Here is a tiny trained network, its code and every weight. The questions are about switching its units off for an input and a class, where a switched-off unit gives its printed mean instead of its output.

import numpy as np


def w(rows, s, z=0):
    codes = np.array(rows[::2]) - 128.0
    scale = np.full(codes.shape[1], s)
    scale[-1] = z or s
    return codes * scale


def norm(h):
    return h / np.sqrt((h * h).mean(-1, keepdims=True) + 1e-5)


def f(y):
    return y / 2 * (1 + np.tanh(0.7978845608 * (y + 0.044715 * y**3)))


def log_softmax(a):
    a = a - a.max(-1, keepdims=True)
    return a - np.log(np.exp(a).sum(-1, keepdims=True))


def net(x, mask):
    res = np.array(x, float).reshape(1, 8) / 4 @ E
    u = 0
    for l in range(2):
        y = f(norm(res) @ A[l][:, :-1].T + A[l][:, -1])
        res = res + np.where(mask[u : u + 13], y, B[l][:, -1]) @ B[l][:, :-1]
        u += 13
    return log_softmax(norm(res)[-1] @ U[:, :-1].T + U[:, -1])


A, B = {}, {}
E = w([
[175,254,73],'x0',
[127,132,130],'x1',
[140,193,226],'x2',
[121,130,122],'x3',
[119,130,119],'x4',
[124,130,125],'x5',
[112,132,115],'x6',
[135,59,50],'x7',
],0.009)
A[0] = w([
[89,132,210,134],'L0N1',
[69,178,130,167],'L0N2',
[189,88,165,131],'L0N3',
[150,143,8,31],'L0N4',
[177,209,84,174],'L0N5',
[143,144,66,129],'L0N6',
[151,144,134,176],'L0N7',
[90,133,208,65],'L0N8',
[70,161,118,3],'L0N9',
[106,217,161,21],'L0N10',
[160,103,53,172],'L0N11',
[148,203,126,150],'L0N12',
[44,40,105,157],'L0N13',
],0.016,0.0061)
B[0] = w([
[190,76,223,208],'L0N1',
[104,220,163,174],'L0N2',
[37,91,129,154],'L0N3',
[219,71,170,204],'L0N4',
[202,225,61,253],'L0N5',
[207,85,116,178],'L0N6',
[81,99,73,160],'L0N7',
[169,32,174,180],'L0N8',
[65,157,116,114],'L0N9',
[140,222,173,183],'L0N10',
[172,75,111,214],'L0N11',
[168,219,65,214],'L0N12',
[2,194,116,255],'L0N13',
],0.0085,0.008)
A[1] = w([
[110,123,98,52],'L1N1',
[194,76,131,173],'L1N2',
[58,187,99,112],'L1N3',
[157,158,83,255],'L1N4',
[103,119,223,42],'L1N5',
[156,124,40,118],'L1N6',
[175,171,106,138],'L1N7',
[135,113,253,48],'L1N8',
[88,41,128,91],'L1N9',
[79,188,144,180],'L1N10',
[86,40,123,98],'L1N11',
[177,69,172,117],'L1N12',
[76,177,221,33],'L1N13',
],0.014,0.0072)
B[1] = w([
[191,91,78,113],'L1N1',
[71,61,199,193],'L1N2',
[113,123,229,166],'L1N3',
[132,26,120,254],'L1N4',
[247,18,174,163],'L1N5',
[249,40,144,180],'L1N6',
[151,130,12,196],'L1N7',
[163,6,204,187],'L1N8',
[16,217,81,183],'L1N9',
[81,166,193,193],'L1N10',
[10,232,89,187],'L1N11',
[96,78,250,169],'L1N12',
[190,2,209,154],'L1N13',
],0.0081,0.0076)
U = w([
[3,101,231,130],'0',
[165,51,179,253],'1',
[200,162,65,110],'2',
[170,201,185,30],'3',
[7,77,53,78],'4',
],0.014,0.0059)

Each question gives the input, the list of numbers given to net, and the class t.
The units are the neurons (one row each of A and B). Each row of codes is followed by its name. A weight is (code - 128) times the scale printed after its matrix; where a second scale follows, it is the last column's (A, B and U).
mask holds one flag per neuron, layer by layer. A switched-off neuron (its flag False) gives its mean, the last column of its row in B, instead of its output. The means were averaged over made-up inputs and are rounded, as every weight is.
A unit's drop is (log p(t) with every unit on - log p(t) with that unit switched off) / (log p(t) with every unit on - log p(t) with every unit switched off).
The circuit of an input: a set's keep is (log p(t) with only the set's units on - log p(t) with every unit switched off) / (log p(t) with every unit on - log p(t) with every unit switched off). Starting from the 12 units with the biggest drops (on a tie, the unit counted first), units are removed one at a time, each time the one whose removal leaves the highest keep (on an exact tie, the one counted first), for as long as the keep stays at least 0.8.
units of the circuit, in order: the units of the circuit, biggest drop first
top k neurons: the k neurons with the biggest drops, biggest first
top k neurons in layer l: the k neurons of layer l with the biggest drops, biggest first
drop when u is switched off: that unit's drop, to one decimal
input [0,-7,-6,0,5,5,-4,1], class 4: top 3 neurons -> (L0N5, L0N13, L0N12)
input [-7,7,2,-6,0,-8,7,6], class 0: units of the circuit, in order -> (L0N13)
input [4,-7,-6,3,3,-2,-1,7], class 1: units of the circuit, in order -> (L0N4, L1N2)
input [0,-1,-6,-7,2,-4,4,2], class 4: top 4 neurons -> (L0N5, L0N13, L0N12, L1N11)
input [0,-5,-2,-8,-4,5,-7,7], class 4: top 2 neurons -> (L0N5, L0N13)
input [-3,3,-7,-1,3,-6,-6,0], class 0: top 2 neurons -> (L0N5, L0N13)
input [-1,-1,1,-5,1,-8,-4,6], class 0: top 3 neurons in layer 0 -> (L0N5, L0N12, L0N3)
input [5,0,-5,-8,1,-2,8,3], class 1: top 2 neurons -> (L0N4, L1N2)
input [-5,-7,1,-7,5,-6,1,8], class 0: top 2 neurons in layer 1 -> (L1N7, L1N3)
input [-4,0,4,-8,-1,1,-1,2], class 0: top 3 neurons in layer 0 -> (L0N3, L0N5, L0N10)
input [4,8,-4,2,-4,-1,3,7], class 1: top 3 neurons -> (L0N4, L1N2, L0N12)
input [7,4,-6,3,5,6,-8,1], class 1: drop when L1N8 is switched off -> -0.1
input [1,8,-2,4,0,-3,-3,-1], class 2: drop when L0N5 is switched off -> 0.6
input [6,1,-4,-1,0,6,7,1], class 1: units of the circuit, in order -> (L0N4)
input [-7,3,-6,-4,-2,6,0,6], class 4: drop when L0N5 is switched off -> -0.1
input [5,6,7,-4,7,-7,8,4], class 2: drop when L0N13 is switched off -> 0.1
